In the rows, 128 means zero.
Here are made-up things, facts about them, and rows of numbers that follow some of those facts. Name the thing behind each unnamed row.

Some things and their rows:
[142 139 134  96 178 156 157 122 163 117  94 105 132 114 118 131 144 174
 109  90 115 149 155 141 123 174 108 128 175 132]: klufete
[128 132 118 155 117 150 104 142 139 121  85 149 120 129 141 102 137 137
 130 108 124 122 142 129 127  92 139 121  85 174]: zonan
[151 129 130 114 133 144 123 111 144 108  86  95 130 123 122 132 143 134
 119  89 116 132 150 144 149 145 119 140 153 149]: trotu
[132 111 113 107 112 157 136 162 148 126 123 157 113 128 136 144 117 101
 121 126 108 161 131 123 128 146 107 121  97 137]: zuvan
[148 156 132 118 127 131 125 108 137 100  89 112 119 119 119 128 125 148
 120  97 105 149 153 144 141 152 112 139 142 131]: gose
[119 144 131 144 150 134 124 145 135 121 103 170 121 107 133 105 116 148
 116 108 134 126 144 123 113 135 115 122 150 147]: viskik
[143  82 100 133 132 182 117 125 155 129 101  73 125 116 145 124 146  77
 115  92 115 126 130 127 161 112  94 124  98 179]: rafek
[132 144 139  96 119 151 140 129 147 111 120 119 162 149 132 138 135 131
 135 105 108 153 146 139 120 143 147 118 164 140]: stuso
[128 143  98 136 124 152 125 125 141 118 112  96 116 117 144 125 126 108
 122 127 106 158 150 132 161 140  86 124 104 137]: nustik
[116 116 139 135 140 127 138 162 142 126 115 187 132 122 135 112 106 139
 120 109 137 139 135 116 108 135 128 114 153 157]: bilok
[118 155 124 154 125  91 111 143 123 102 103 202 109 127 140 108  91 135
 120 124 118 150 151 120 133 130 125 118 125 132]: brogiklon
[156 131 130  92 111 146 133 134 164 116 109 157 104 142 114 150 146 185
 128 122  98 145 140 136 102 144 142 130 118 108]: butrizes
[107 174 123 155 138 117 124 171 100 108 123 150 111 123 126 116 118 143
 113 116 133 126 156 122 140 124 126 119 116 144]: gases
[134 109 107 105  90 159 128 163 156 128 124 157 111 132 139 146 122 109
 129 139 100 161 133 124 119 141 122 116  79 136]: flabror
[113 155 130 140 136 124 128 156 132 117 120 193 139 128 139 111 100 136
 126 118 125 143 145 120 113 128 136 117 133 151]: stupli
[119 135 137 137 171 123 130 151 142 125  99 170 124 105 126 105 121 155
 111 114 137 128 141 123 108 135 113 122 153 140]: tosa
[153 114 129 102 106 134 147 144 151 123 152 142 159 165 136 145 125 146
 139  82  92 165 142 120 117 139 164 119 162 152]: dresir
[104 175 136 146 157 123 126 145 123 112 111 179 129 118 136 107 116 145
 120 128 131 137 145 135 118 129 115 123 143 125]: flipli
[142 144 134 109 108 141 125 122 138 104 108  94 145 134 133 126 148 131
 126 101 107 139 145 147 140 135 126 131 146 148]: kesi

Some facts about the things:
Σ: hangs directly under; Π: refers to; χ: belongs to class
{vegror stonun nulen niflabok viplir} Σ rozil
{rimo skivom pizem gose pliflir begom kamar} Σ sakun
{zisko rulan kuvir viklon} Σ kamar
{gases studrum nustik kofo kotrol} Σ tege
{tobrul draser skapak skeflek} Σ tudran
{gazak fluskek fumuska beskas} Σ kleso
{plidren ziskur vagro stadrafle} Σ grimik
{platrul lofotem} Σ pigo
{plefi naklu dudrubur flipli lafin rozil} Σ skonos
{turas miklil pigo brogiklon bize bredes drubro} Σ bribam
{zizar troski guza skata skilom} Σ bredes
{vuflekles rafek} Σ mige
{butrizes dresir gilen soplak neti vizi} Σ teskes
{tradrel kegil} Σ kostur
{ziru griflar kloskena} Σ zonan
{zuvan ladu fuvir} Σ tosa
{redu klepli} Σ grudu
{fuve skavan} Σ natu
{brune trotu} Σ flebrom
{niber trebri} Σ brogiklon
{drora drogro kluze} Σ gelekur
{kesi driste} Σ flipli
{tatrer kosi gelekur geleze grimik teskes} Σ rarim
{floza} Σ studrum
{flabror} Σ tafla
{lidis} Σ brino
{zisti skigris binal} Σ geleze
{kostur skagek natu klufete gradrun tebretok} Σ stuvas
{tustul flebrom mige viskik} Σ gruvovu
{bisti kledraren suvuk vigrin} Σ skagek
{stuso ritrobom tomizem gaflum} Σ lafin
{brino raflibral bilok zonan} Σ stupli
{tafla plotak} Σ pestel
{treskal gritok} Σ gases
{dezim} Σ rimo
{grerivar} Σ kosi
{tudran} Σ tribrer
{melir} Σ bilok
zisko Π miklil
gases Π kluze
stonun Π plotak
gazak Π stuvas gases
skivom Π klufete
plidren Π butrizes bredes
plefi Π draser binal
ziskur Π tomizem
turas Π stuvas
studrum Π pigo
butrizes Π draser ladu
zuvan Π gelekur pliflir
troski Π gradrun
brune Π dezim drora
drora Π gradrun
pigo Π skivom
flabror Π natu skata
lidis Π ladu
zisti Π turas
nulen Π melir
bisti Π begom
gilen Π kotrol ladu
lofotem Π neti
soplak Π stuvas ritrobom
flebrom Π melir pliflir
niflabok Π miklil drora zisko
ladu Π draser
skeflek Π teskes
beskas Π draser
kegil Π tege
bize Π kofo
skagek Π skilom
bredes Π ladu
rulan Π skilom
natu Π plidren
kotrol Π vegror
suvuk Π gaflum gradrun
vizi Π miklil
bilok Π ziskur
teskes Π natu zonan
kuvir Π nustik
binal Π griflar
melir Π beskas
tege Π flabror
χ b <- vegror plidren turas tradrel pizem ziru zuvan dudrubur fuve draser brune niber drora vagro flabror fumuska skapak begom tustul guza gilen lofotem nustik rafek skeflek beskas kegil bize driste skigris kluze tomizem rulan klepli neti kotrol vigrin fuvir grerivar gaflum gritok binal
χ a <- zisko tobrul stonun gazak skivom platrul plefi ziskur miklil naklu zizar vuflekles butrizes gose redu troski fluskek dresir kesi tatrer floza lidis zisti nulen skavan drogro pliflir griflar bisti stuso soplak niflabok ladu ritrobom kledraren viplir kofo treskal trebri suvuk kloskena skata skilom vizi stadrafle klufete gradrun dezim trotu tebretok kuvir melir drubro viklon

Which thing is each row?
No name comes twice in this set of rows, the named rows included.
[127 150  91 111 141 166 120 133 163 122  82 111  69 106 131 135 157 160
 120 166 111 140 156 141 137 126  88 121  70 104]  draser
[ 84 239 119 140 162 100 140 179 100 106 136 172  91 115 117 125 104 192
 107 126 128 139 174 120 133 157 115 114 127 104]  stuvas

The same things again, as new rows of numbers:
Some things and their rows:
[115 109 137 163 147 151 120 186 132 118 113 169 174 161 127 123 163 200
 139 175 108 122 161 117 129 163  88  69]: bisti
[153 137 125 155 152 135 111 189 120 101 131 162 161 151 125 113 119 158
 111 157 100 126 151 107  98 164 128  84]: stuso
[152 137 126 156 153 136 110 188 119 100 132 162 161 152 126 113 119 157
 113 157 100 125 151 106  98 164 129  84]: viplir
[138 128 148 155 150 148 116 210 143 144 117 165 173 136 151 114 156 192
 130 171 108 163 161 117 139 164  78  83]: lidis
[117 123 127 137 147 146 120 186 128  98 129 171 147 143 117 125  98 175
 119 157 110 138 159 123 106 166 113  91]: drogro
[141 138 145 162 155 140 113 168 117 101 133 158 179 155 142 114 172 168
 152 168 101 148 167  91 116 162  91  79]: nulen
[127  98 136 122 137 130  83 160 150 109 118 167 150 122 129 117 142 175
  95 164 125 136 163 102 143 177 119  43]: miklil
[124 132 129 142 155 135 114 189 139 122 117 159 157 136 121 131 123 163
 110 170 116 123 155 114 123 160 117  78]: drubro
[134 124 177 144 125 199 122 197 132  85 145 105 160 140 150 127 124 162
 118 190 135 147 167 109 148 212  89 120]: plidren
[163 132 166 150  98 186 121 182 128  97 131  99 160 137 150 122 143 192
 130 187 131 135 163 105 150 195  96  88]: brune
[155 137 169 152 115 181 119 191 124  95 138  95 170 140 148 122 123 181
 130 194 123 130 172 103 157 196  94  99]: kotrol
[153 137 166 151 115 178 120 186 121  90 139  94 170 141 145 124 121 178
 135 193 123 127 173  99 156 195  96  98]: zuvan
[173 145 147 145 119 170 119 210 121  89 125 102 147 133 130 126  64 159
 107 184 125 101 170 110 143 188 128 105]: pizem
[150 120 144 161 108 169 116 212 114  95 137  99 157 153 119 126  67 190
 109 182 116  84 152 115 140 198 131  96]: vigrin
[146 133 179 147 135 209 129 188 143  78 131 102 182 151 150 123 147 147
  95 212 133 118 172 113 153 204  93 109]: flabror
[171 141 150 156 112 156 111 233 115 120 143  93 153 130 138 121  52 184
 118 174 114 123 156 106 150 195 123 109]: draser
[151 121 144 159 108 169 116 211 115  95 138  99 156 152 121 125  67 188
 108 182 117  88 152 114 140 197 131  97]: tradrel
[136 140 133 125 115 132 121 167 109 120 112 144 158 162 137 103  88 169
 107 159 126 146 141 138 155 199 140 115]: kosi
[157 148 133 130 111 130 122 174 116 135 104 136 174 162 142  95  94 177
  95 169 118 136 140 142 164 191 143 102]: raflibral

Name these rows:
No name comes twice in this set of rows, the named rows included.
[ 96 133 141 143 155 138 126 161 112  93 140 160 172 152 128 125 127 191
 178 169  99 160 186 102 128 156  73  92]  soplak
[136 125 172 149 117 182 116 204 120  98 151 103 152 134 151 127 111 180
 142 177 129 158 166 101 152 209  87 118]  gilen
[127 116 121 155 146 140 117 199 129 115 117 168 160 155 113 121 108 187
 112 166 104 107 152 125 114 161 119  76]  tebretok
[151 100 149 142 126 145  83 140 135  92 125 173 161 138 152 102 209 183
 126 157 120 161 163  86 126 181  98  42]  niflabok
[175 144 149 157 115 165 110 200 107  80 152  93 156 145 134 116  77 157
 109 175 114 109 154  96 125 200 138 105]  driste
[170 158 129 131 125 128 123 182 117 131  80 149 157 154 139 104  96 151
 102 170 133 124 155 138 167 183 143 108]  kamar
[140 119 165 163 116 186 121 194 122  93 135 100 174 157 138 125 130 188
 129 197 122 108 165 106 155 200  97  94]  kegil
[141 144 159 133 131 158 129 156 130 126  95 142 195 171 159 100 171 159
 103 192 133 147 155 138 177 197 107 106]  tege
[119 131 130 142 159 132 113 187 143 126 116 156 157 132 120 134 130 158
 109 171 119 124 153 112 127 162 117  76]  zizar
[120 123 126 138 147 144 120 187 129 100 128 169 148 144 118 123  98 174
 116 158 110 136 158 123 107 165 113  90]  tatrer

The same things again, as new rows of numbers:
Known rows:
[ 98 169 106 175 117 154 135  36  73 166 146 175 125 129 151 142 137  97
 127  81 104 145  83 156 128 162 112 106  67 143  98 108 110 141  81 117
 110]: klepli
[129 133 119 100 122 118 152 126 124 172 121 116 106 125 113 163 148 118
 129 162 132 130 160 107 132 138 111 146 152 139 147 130 131 199 129  99
 112]: drogro
[ 76 166 114 161 149 153 145  10  73 188 155 169 120 147 156 106 170  52
 118  72 101 146  84 142 158 174  57 121 101 137  77 113  82 144  82 118
  90]: kluze
[ 76 105 182 121 112 113 148 131 108 149 145 157 131 101 122 115 153 129
 166 108 128 210 139 175 124  88 116 106 172 123 116 113 155 109 122 188
 137]: tafla
[ 92 174 103 174 120 141 128  28  73 152 164 174 131 134 139 133 137 104
 133  82  99 140  80 146 132 164 116 109  64 146  96 109 126 131  87 119
 110]: pizem
[139 113 109 116 115 124 122 125 122 203 136 100 107 129 115 192 133 124
 151 171 139 121 133 124 137 140 121 174 152 127 151 136 142 178 111 104
 126]: klufete
[ 75  93 174 114  97 120 153 115 113 147 142 157 134 113 118 119 157 130
 155 110 125 212 139 183 111  85 121 105 169 121 111 133 141 116 121 190
 128]: skonos
[ 97 166 101 169 124 152 131  32  77 183 162 171 134 131 152 150 129 100
 129  79 111 152  83 160 131 164 106 121  70 138 107 102 103 131  68 113
 104]: nustik
[ 65 110 175 120 118  93 137 115 108 128 174 156 140 108 106  97 155 137
 173 109 118 204 133 158 130  89 125 112 163 127 113 119 178  97 131 189
 140]: kamar
[139 116 116 128 114 128 124 131 118 183 114 101  91 125 120 178 141 117
 144 176 131 117 136 119 131 139 120 159 153 127 148 136 140 187 129 110
 132]: tebretok
[102 156 104 192 112 171 124  47  76 178 136 166 112 112 153 151 142 102
 138  88 102 128  79 159 146 164 115 120  66 138  83 116 111 132  74 122
 132]: vigrin
[134 112 110 106  94 122 138 105 119 169 119 105 105 152 111 176 142 117
 121 171 130 132 139 127 102 134 123 145 150 129 153 156 125 200 132 108
 102]: viplir
[ 96 143 188 150  88 153 136 137  92 101 100 162 142  94 135 110 157 122
 199 107 120 212 151 167 139  78 178  76 157 130 135 124 126 130 183 172
 159]: flebrom
[101 169 105 175 118 153 131  39  73 169 147 175 124 128 155 141 135  98
 128  81 106 148  82 158 126 163 112 105  68 142 105  99 110 141  79 116
 110]: gritok
[ 88 107 183 117 103 110 150 146 108 141 130 171 127  98 134 116 153 132
 176 105 127 222 134 180 114  86 127  93 165 128 120  96 166 125 128 183
 146]: bilok
[ 57  78 187 135 152 122 126  91 100 198 158 127 114 130 136  82 181  66
 167 110 120 200 108 172 162 106  51 148 215  98  96 130 122  92 120 203
 130]: stuvas
[106  95 128 166 153 126 133 120 129 218 152  32  73 111 102 146 101 138
  87 199 126 126 166 146 117 135  88 165 140 119 148 124 116 158 111 117
 119]: gradrun
[135 141 120 108 126 115 148 115 105 185 147  97 111 147 123 190 115 100
 133 168 156 120 128 122 131 135 111 173 170 126 185 144 133 169 105 115
  96]: skilom
[ 99 170 107 174 117 154 136  37  74 166 146 175 124 128 151 143 135  98
 127  81 106 143  84 157 130 162 113 107  68 142 101 107 110 139  79 117
 110]: fumuska

Name these rows:
No name comes twice in this set of rows, the named rows included.
[123 153 120 120 129 154 108 132 126 123  79 137 113 107 105 159 146 115
 111 150 127 110 188  70 143 137 119 140 155 122 183 147  83 189 158  98
 110]  butrizes
[123 135 149 156 129 116 172 141 103 149 117  58  52 121 121 141 104 117
  84 189 134 119 152 140  96 125 111 121 145 133 165 132 144 184 137 130
 115]  troski
[115 127 138 134 131 117 172 140 128 160 111  80  67 104 107 129 134 136
  90 180 118 132 186 124 108 132 107 118 134 147 131 118 134 206 142 108
 123]  vizi
[124 144 112 133 138 152  79 110 117 155 109 112 126 127 106 171 120 110
 117 157 133 117 163  86 141 137 116 164 162 101 209 149  75 162 146 101
 100]  ladu
[107 119 129 153 141  96 138 115 120 157 157  55  76 127  91 121 115 141
  96 191 112 126 158 124 100 134 112 132 129 134 145 123 159 173 147 117
 118]  zisko
[132 135 118  95 117 117 154 127 126 173 125 120 110 126 113 171 149 122
 136 161 134 132 159 109 132 138 116 149 151 144 143 128 137 202 125  96
 113]  ziskur
[142 127 116 114 122 114 126 131 116 181 117 111  99 137 128 170 129 115
 139 167 135 143 137 124 111 138 117 141 153 127 172 111 136 198 134  99
 116]  kloskena
[ 87 162 129 217 126 149 156  58  72 148 129 133  78 105 148 101 118 120
  83 105  88 150 105 178  92 157 109  66  44 147  85  87 118 150  99 129
 126]  brune
[ 57 105 180 100 130 115 137 151 131 109 114 205 122  70 105 105 168 141
 121  87 122 189 175 130 122  93  82 105 177 116 120 113 139 107 109 195
 131]  teskes
[127 132 112 114 122  96 122 108 115 152 150 105 111 145 102 155 140 123
 143 170 123 122 135 102 123 140 126 150 146 133 155 135 165 180 143 107
 117]  viklon

The same things again, as new rows of numbers:
Some rows with their names:
[132 128 110 133 155  96 150 121 113 112 129  67 158 155 113]: viplir
[ 96 149 102 149 151 138 112 107 122 130 135  60 157 142 114]: klufete
[184 137 169 125 149 181 154 149 176 166 139 158  95 104 201]: gelekur
[126 131  94 128 142 112 125 104 110 105 132  70 157 141 135]: trotu
[126 106  88 137 147 122 142 115  93 119 130  64 157 129 110]: skivom
[173 145 157  84 150 163 117 133 149 146 144 135  82 109 133]: kosi
[110 112 134  87 113  52 106 133 180  98 183 108 147  75 135]: brune
[143 130 119 121  73 112 130 117 176  76 213 169  95 133  99]: skeflek
[142 127 117 151  84 105 140 137 181 103 186 164 122 113 140]: kotrol
[104 142 106 138 104  98 119 125 175 125 166 128 136  95  94]: tradrel
[183  92 160  95 136 153 124 119 145 159 139 130 117  91 110]: sakun
[ 83 128 147 113 109  69  97 176 179 129 187  92 116  85 162]: drora
[185  83 159  97 135 153 129 120 142 162 137 129 118  86 108]: kamar
[ 99 143 101 130 144 132 127  87 137 122 131  63 157 139 120]: kledraren
[170 147 155  85 151 167 121 137 148 147 145 135  78 109 137]: grimik
[138 133 142 197  65 125 133 164 198 125 196 173 112 129 186]: draser
[153 149 175  91 145 172  98  91 182 160 145 134 120 104 108]: kostur
[115 139  90 123 147 127 146 123 109 112 130  66 127 141 142]: tatrer
[185 137 163  89 141 149  92 113 149 140 144 141 121 108 125]: tudran

Which thing is each row?
No name comes twice in this set of rows, the named rows included.
[177 141 171 106 144 156  91 126 148 154 145 135 113 110 124]  plotak
[140 126 137 171  93  89 150 165 181 121 184 154 123 132 126]  vegror
[110 147  94 147 106 102 123 172 148 127 167 123 104 105 117]  neti
[146 127 111 130  91 125 188 136 189  90 199 176  89 112 150]  gilen
[202 151 211 129 110 184 140  81 166 134 212 174  78 110 183]  bredes
[153 124 120 163 123 142 165 110 153 105 146 117 155 154 212]  melir
[132 135  93 133 101  81 104 141 152 101 163 138 143 100 110]  ziru
[184 156 169 108 152 153 102  97 119 145 170 130 111  85 117]  pigo
[133  93  83 127 109  87 151 135 142 114 162 129 141  77  78]  rulan
[163 108 127 148 145 122 210 109 155  99 144 115 158 156 173]  nulen
[123 102  97 140  97  87 136 145 151 124 163 125 135  86  96]  pizem
[139 133 129 128  69 119 129 123 180  81 221 169  85 139 101]  flabror
[120 138  98 142 141 117 113 120 106 118 130  66 155 144 138]  kofo
[150 120 129 168  80 118 168 138 200 107 193 178 122 113 171]  beskas
[120 138  99 152 101  87 103 153 149 120 165 127 136 101 110]  nustik

